Here is a tiny trained network, its code and every weight. The questions are about switching its units off for an input and a class, where a switched-off unit gives its printed mean instead of its output.

import numpy as np


def w(rows, s, z=0):
    codes = np.array(rows[::2]) - 128.0
    scale = np.full(codes.shape[1], s)
    scale[-1] = z or s
    return codes * scale


def norm(h):
    return h / np.sqrt((h * h).mean(-1, keepdims=True) + 1e-5)


def f(y):
    return y / 2 * (1 + np.tanh(0.7978845608 * (y + 0.044715 * y**3)))


def log_softmax(a):
    a = a - a.max(-1, keepdims=True)
    return a - np.log(np.exp(a).sum(-1, keepdims=True))


def net(x, mask):
    res = np.array(x, float).reshape(1, 4) / 4 @ E
    u = 0
    for l in range(2):
        y = f(norm(res) @ A[l][:, :-1].T + A[l][:, -1])
        res = res + np.where(mask[u : u + 6], y, B[l][:, -1]) @ B[l][:, :-1]
        u += 6
    return log_softmax(norm(res)[-1] @ U[:, :-1].T + U[:, -1])


A, B = {}, {}
E = w([
[30,138,172,98,66,86,62],'x0',
[117,118,109,182,93,98,16],'x1',
[200,1,189,156,74,127,166],'x2',
[118,140,63,117,30,152,144],'x3',
],0.0089)
A[0] = w([
[254,83,118,212,199,91,98,145],'0.n1',
[162,188,112,93,25,175,157,217],'0.n2',
[66,134,59,104,8,218,238,247],'0.n3',
[216,105,155,125,146,172,109,168],'0.n4',
[74,205,217,12,79,116,154,215],'0.n5',
[94,160,68,160,216,134,39,223],'0.n6',
],0.0071,0.0016)
B[0] = w([
[63,231,135,177,101,184,113,217],'0.n1',
[195,77,51,113,148,148,222,194],'0.n2',
[163,22,108,114,110,227,199,254],'0.n3',
[89,118,154,132,136,161,33,168],'0.n4',
[106,95,139,194,109,69,191,216],'0.n5',
[102,189,108,2,131,92,134,219],'0.n6',
],0.0099,0.0059)
A[1] = w([
[50,111,201,142,113,108,149,73],'1.n1',
[2,136,178,58,146,211,178,5],'1.n2',
[171,90,214,133,38,129,87,128],'1.n3',
[149,191,59,119,121,107,23,151],'1.n4',
[139,159,118,129,163,121,180,41],'1.n5',
[173,95,170,155,139,139,18,64],'1.n6',
],0.0087,0.0027)
B[1] = w([
[124,178,119,137,82,80,117,203],'1.n1',
[255,124,181,173,138,33,208,208],'1.n2',
[162,90,69,65,124,84,63,236],'1.n3',
[186,116,164,27,145,187,148,253],'1.n4',
[144,47,136,134,122,97,93,147],'1.n5',
[30,53,196,179,11,22,85,184],'1.n6',
],0.007,0.0035)
U = w([
[96,178,129,186,118,253,160,17],'0',
[132,159,80,194,108,126,59,3],'1',
[110,193,69,63,153,129,109,253],'2',
[72,211,176,249,101,126,121,22],'3',
[129,49,171,185,64,63,2,245],'4',
[46,159,156,166,78,45,207,131],'5',
[189,58,5,131,61,215,197,248],'6',
[209,151,187,206,232,113,115,38],'7',
],0.0086,0.0028)

Each question gives the input, the list of numbers given to net, and the class t.
The units are the neurons (one row each of A and B). Each row of codes is followed by its name. A weight is (code - 128) times the scale printed after its matrix; where a second scale follows, it is the last column's (A, B and U).
mask holds one flag per neuron, layer by layer. A switched-off neuron (its flag False) gives its mean, the last column of its row in B, instead of its output. The means were averaged over made-up inputs and are rounded, as every weight is.
A unit's drop is (log p(t) with every unit on - log p(t) with that unit switched off) / (log p(t) with every unit on - log p(t) with every unit switched off).
The circuit of an input: a set's keep is (log p(t) with only the set's units on - log p(t) with every unit switched off) / (log p(t) with every unit on - log p(t) with every unit switched off). Starting from all 12 units, units are removed one at a time, each time the one whose removal leaves the highest keep (on an exact tie, the one counted first), for as long as the keep stays at least 0.8.
circuit, biggest first: the units of the circuit, biggest drop first
most important unit: the unit with the biggest drop
top k neurons: the k neurons with the biggest drops, biggest first
top k neurons in layer l: the k neurons of layer l with the biggest drops, biggest first
drop of u: that unit's drop, to one decimal
input [-3,1,5,0], class 4: circuit, biggest first => 0.n4, 0.n3
input [-3,8,5,5], class 4: circuit, biggest first => 1.n6, 0.n3, 0.n4
input [-3,-3,-2,-2], class 7: most important unit => 1.n2
input [2,-3,4,-7], class 4: top 2 neurons in layer 0 => 0.n6, 0.n4
input [7,1,-6,3], class 5: circuit, biggest first => 0.n5, 1.n2
input [-8,-1,-6,-1], class 2: circuit, biggest first => 0.n3, 0.n6
input [-5,2,-2,2], class 0: top 2 neurons => 0.n1, 1.n3
input [-6,2,-1,-6], class 2: top 2 neurons => 0.n6, 0.n3
input [4,-1,-7,-3], class 5: top 2 neurons in layer 0 => 0.n5, 0.n4
input [-5,1,6,0], class 4: top 3 neurons in layer 0 => 0.n4, 0.n3, 0.n2
input [-5,-1,2,-4], class 0: top 2 neurons => 0.n1, 0.n5
input [-3,1,-4,-8], class 2: top 3 neurons => 0.n6, 0.n3, 0.n5
input [-7,-4,5,-8], class 3: top 2 neurons => 0.n1, 0.n3
input [-7,2,-1,-3], class 0: circuit, biggest first => 0.n1
input [-6,4,6,-4], class 4: top 2 neurons in layer 0 => 0.n4, 0.n2
input [8,-6,-2,4], class 6: top 2 neurons => 0.n3, 0.n2
input [-3,4,-4,3], class 2: top 2 neurons in layer 0 => 0.n6, 0.n3
input [-7,8,-2,-5], class 2: top 2 neurons => 0.n6, 1.n4
input [4,6,-4,-3], class 2: top 2 neurons in layer 1 => 1.n4, 1.n6
input [7,-5,-6,1], class 5: circuit, biggest first => 0.n5
input [-6,2,1,3], class 0: top 2 neurons in layer 0 => 0.n1, 0.n4
input [-6,4,-3,-1], class 2: drop of 0.n6 => 0.3
input [4,-8,8,-8], class 4: drop of 0.n1 => 0.0
input [-8,-5,5,-3], class 0: drop of 0.n6 => 0.1
input [7,-8,-7,1], class 5: drop of 0.n5 => 0.3
